Here is a tiny trained network, its code and every weight. The questions are about switching its units off for an input and a target symbol, where a switched-off unit gives its printed mean instead of its output.

import numpy as np


def w(rows, s, z=0):
    codes = np.array(rows[::2]) - 128.0
    scale = np.full(codes.shape[1], s)
    scale[-1] = z or s
    return codes * scale


def softmax(a):
    e = np.exp(a - a.max(-1, keepdims=True))
    return e / e.sum(-1, keepdims=True)


def log_softmax(a):
    a = a - a.max(-1, keepdims=True)
    return a - np.log(np.exp(a).sum(-1, keepdims=True))


def net(x, mask):
    ids = ['αβεηθλμτψω'.index(c) for c in x.split()]
    T = len(ids)
    res = E[ids] + P[:T]
    u = 0
    for l in range(2):
        r = res
        for j in range(3):
            rows = slice(2 * j, 2 * j + 2)
            q, k, v = (r @ M[l][rows].T for M in (Q, K, V))
            z = softmax(np.where(np.tri(T) > 0, q @ k.T / 2**0.5, -1e9)) @ v
            o = O[l][rows]
            res = res + np.where(mask[u + j], z, o[:, -1]) @ o[:, :-1]
        u += 3
    return log_softmax(res[-1] @ U[:, :-1].T + U[:, -1])


Q, K, V, O = {}, {}, {}, {}
E = w([
[115,122,65,134,235],'α',
[135,174,35,219,171],'β',
[240,205,105,17,191],'ε',
[115,38,150,87,113],'η',
[67,186,144,154,166],'θ',
[123,228,149,214,222],'λ',
[71,82,156,248,180],'μ',
[120,137,215,181,88],'τ',
[171,3,101,134,135],'ψ',
[154,90,141,239,86],'ω',
],0.015)
P = w([
[80,129,78,117,1],'0',
[113,42,114,171,210],'1',
[116,50,95,180,221],'2',
[112,72,92,192,227],'3',
[109,69,81,199,232],'4',
[95,81,70,214,242],'5',
],0.0086)
Q[0] = w([
[143,138,91,196,90],'L0H0',
[123,82,166,133,4],'L0H0',
[104,120,117,218,198],'L0H1',
[245,135,138,92,127],'L0H1',
[129,209,160,77,17],'L0H2',
[177,180,130,120,140],'L0H2',
],0.012)
K[0] = w([
[195,158,109,180,111],'L0H0',
[25,68,167,198,47],'L0H0',
[118,163,89,71,72],'L0H1',
[215,120,140,127,248],'L0H1',
[104,65,182,194,178],'L0H2',
[124,96,119,112,149],'L0H2',
],0.012)
V[0] = w([
[189,118,3,216,198],'L0H0',
[214,210,91,2,184],'L0H0',
[192,170,43,115,194],'L0H1',
[202,99,65,206,100],'L0H1',
[55,48,66,15,154],'L0H2',
[222,108,117,105,18],'L0H2',
],0.0083)
O[0] = w([
[73,67,221,109,102,248],'L0H0',
[211,98,145,175,60,142],'L0H0',
[27,153,175,98,37,129],'L0H1',
[129,113,254,126,186,166],'L0H1',
[69,9,95,16,61,135],'L0H2',
[222,116,180,66,128,131],'L0H2',
],0.0083,0.013)
Q[1] = w([
[150,63,163,123,96],'L1H0',
[111,170,90,128,161],'L1H0',
[165,192,135,119,147],'L1H1',
[127,91,106,70,93],'L1H1',
[120,6,194,183,132],'L1H2',
[111,93,165,203,162],'L1H2',
],0.012)
K[1] = w([
[167,98,181,127,77],'L1H0',
[132,116,83,188,121],'L1H0',
[138,88,77,101,97],'L1H1',
[83,111,85,150,179],'L1H1',
[220,163,120,74,3],'L1H2',
[145,165,139,145,58],'L1H2',
],0.013)
V[1] = w([
[126,172,15,134,117],'L1H0',
[56,61,80,63,129],'L1H0',
[106,148,76,169,115],'L1H1',
[137,171,183,88,69],'L1H1',
[176,160,1,96,102],'L1H2',
[21,184,85,153,71],'L1H2',
],0.0099)
O[1] = w([
[72,48,146,146,118,6],'L1H0',
[110,254,111,204,51,164],'L1H0',
[143,51,158,150,156,102],'L1H1',
[120,189,217,100,105,91],'L1H1',
[177,157,155,240,200,59],'L1H2',
[212,69,163,129,47,118],'L1H2',
],0.0091,0.014)
U = w([
[185,168,193,158,154,91],'α',
[121,146,159,187,63,201],'β',
[2,76,90,145,159,94],'ε',
[66,197,126,109,161,50],'η',
[187,79,141,241,110,5],'θ',
[198,184,50,207,151,152],'λ',
[212,122,164,23,89,244],'μ',
[140,16,184,116,124,44],'τ',
[123,113,120,30,200,113],'ψ',
[214,104,99,145,202,238],'ω',
],0.0059,0.0022)

Each question gives the input, a string of symbols that net reads in full, and the target symbol t.
The units are the heads (2 rows each of Q, K, V and O). Each row of codes is followed by its name. A weight is (code - 128) times the scale printed after its matrix; where a second scale follows, it is the last column's (O and U).
mask holds one flag per head, layer by layer. A switched-off head (its flag False) gives its mean, the last column of its rows in O, instead of its output. The means were averaged over made-up inputs and are rounded, as every weight is.
A unit's drop is (log p(t) with every unit on - log p(t) with that unit switched off) / (log p(t) with every unit on - log p(t) with every unit switched off).
The circuit of an input: a set's keep is (log p(t) with only the set's units on - log p(t) with every unit switched off) / (log p(t) with every unit on - log p(t) with every unit switched off). Starting from all 6 units, units are removed one at a time, each time the one whose removal leaves the highest keep (on an exact tie, the one counted first), for as long as the keep stays at least 0.8.
circuit, biggest first: the units of the circuit, biggest drop first
unit that matters most: the unit with the biggest drop
which heads matter: for each layer, one digit per head in row order, 1 if its drop is at least 0.15 and else 0, layers parted by /
drop when u is switched off: that unit's drop, to one decimal
input α λ β, target β: unit that matters most -> L1H0
input ω μ θ, target ψ: circuit, biggest first -> (L1H0 L0H2 L1H2)
input ψ ψ η ω, target η: circuit, biggest first -> (L1H0 L1H2 L0H2 L0H1)
input β ψ ε λ ψ τ, target η: circuit, biggest first -> (L0H0 L1H2)
input ε ω ω, target ε: which heads matter -> 100 / 101
input α ω λ, target β: circuit, biggest first -> (L1H0 L0H2 L1H2 L0H1)
input ε ε η ε λ ε, target α: which heads matter -> 110 / 011
input λ τ μ, target τ: circuit, biggest first -> (L1H0 L1H2 L0H2)
input ω η τ λ, target ψ: circuit, biggest first -> (L1H0 L1H2 L0H2)
input ε η μ μ, target θ: circuit, biggest first -> (L0H0 L0H1 L1H2)
input α β β, target β: circuit, biggest first -> (L1H0 L1H2 L0H2 L0H1)
input ω θ ψ η ω η, target ψ: which heads matter -> 011 / 101
input β α ω λ β, target μ: circuit, biggest first -> (L1H2 L0H1 L1H0)
input μ θ τ τ, target ε: unit that matters most -> L0H0
input τ α ε μ, target θ: which heads matter -> 111 / 000
input ω λ μ θ β, target ψ: which heads matter -> 011 / 101
input τ β ψ λ, target ω: which heads matter -> 111 / 101
input β τ α, target μ: which heads matter -> 010 / 001
input ψ τ τ α λ α, target η: circuit, biggest first -> (L1H0 L1H2 L0H2 L1H1)
input α α τ α, target β: circuit, biggest first -> (L1H0 L0H2 L1H2 L0H0)
input λ β λ θ θ, target τ: circuit, biggest first -> (L0H2 L1H2 L1H0)
input λ λ η, target τ: unit that matters most -> L0H2
input ω λ β α α θ, target ψ: circuit, biggest first -> (L1H0 L0H1 L1H2)
input ψ α ψ μ ω λ, target η: which heads matter -> 011 / 101
input λ ω μ μ μ, target τ: which heads matter -> 001 / 111
input ω α θ λ α λ, target ψ: drop when L0H1 is switched off -> 0.4
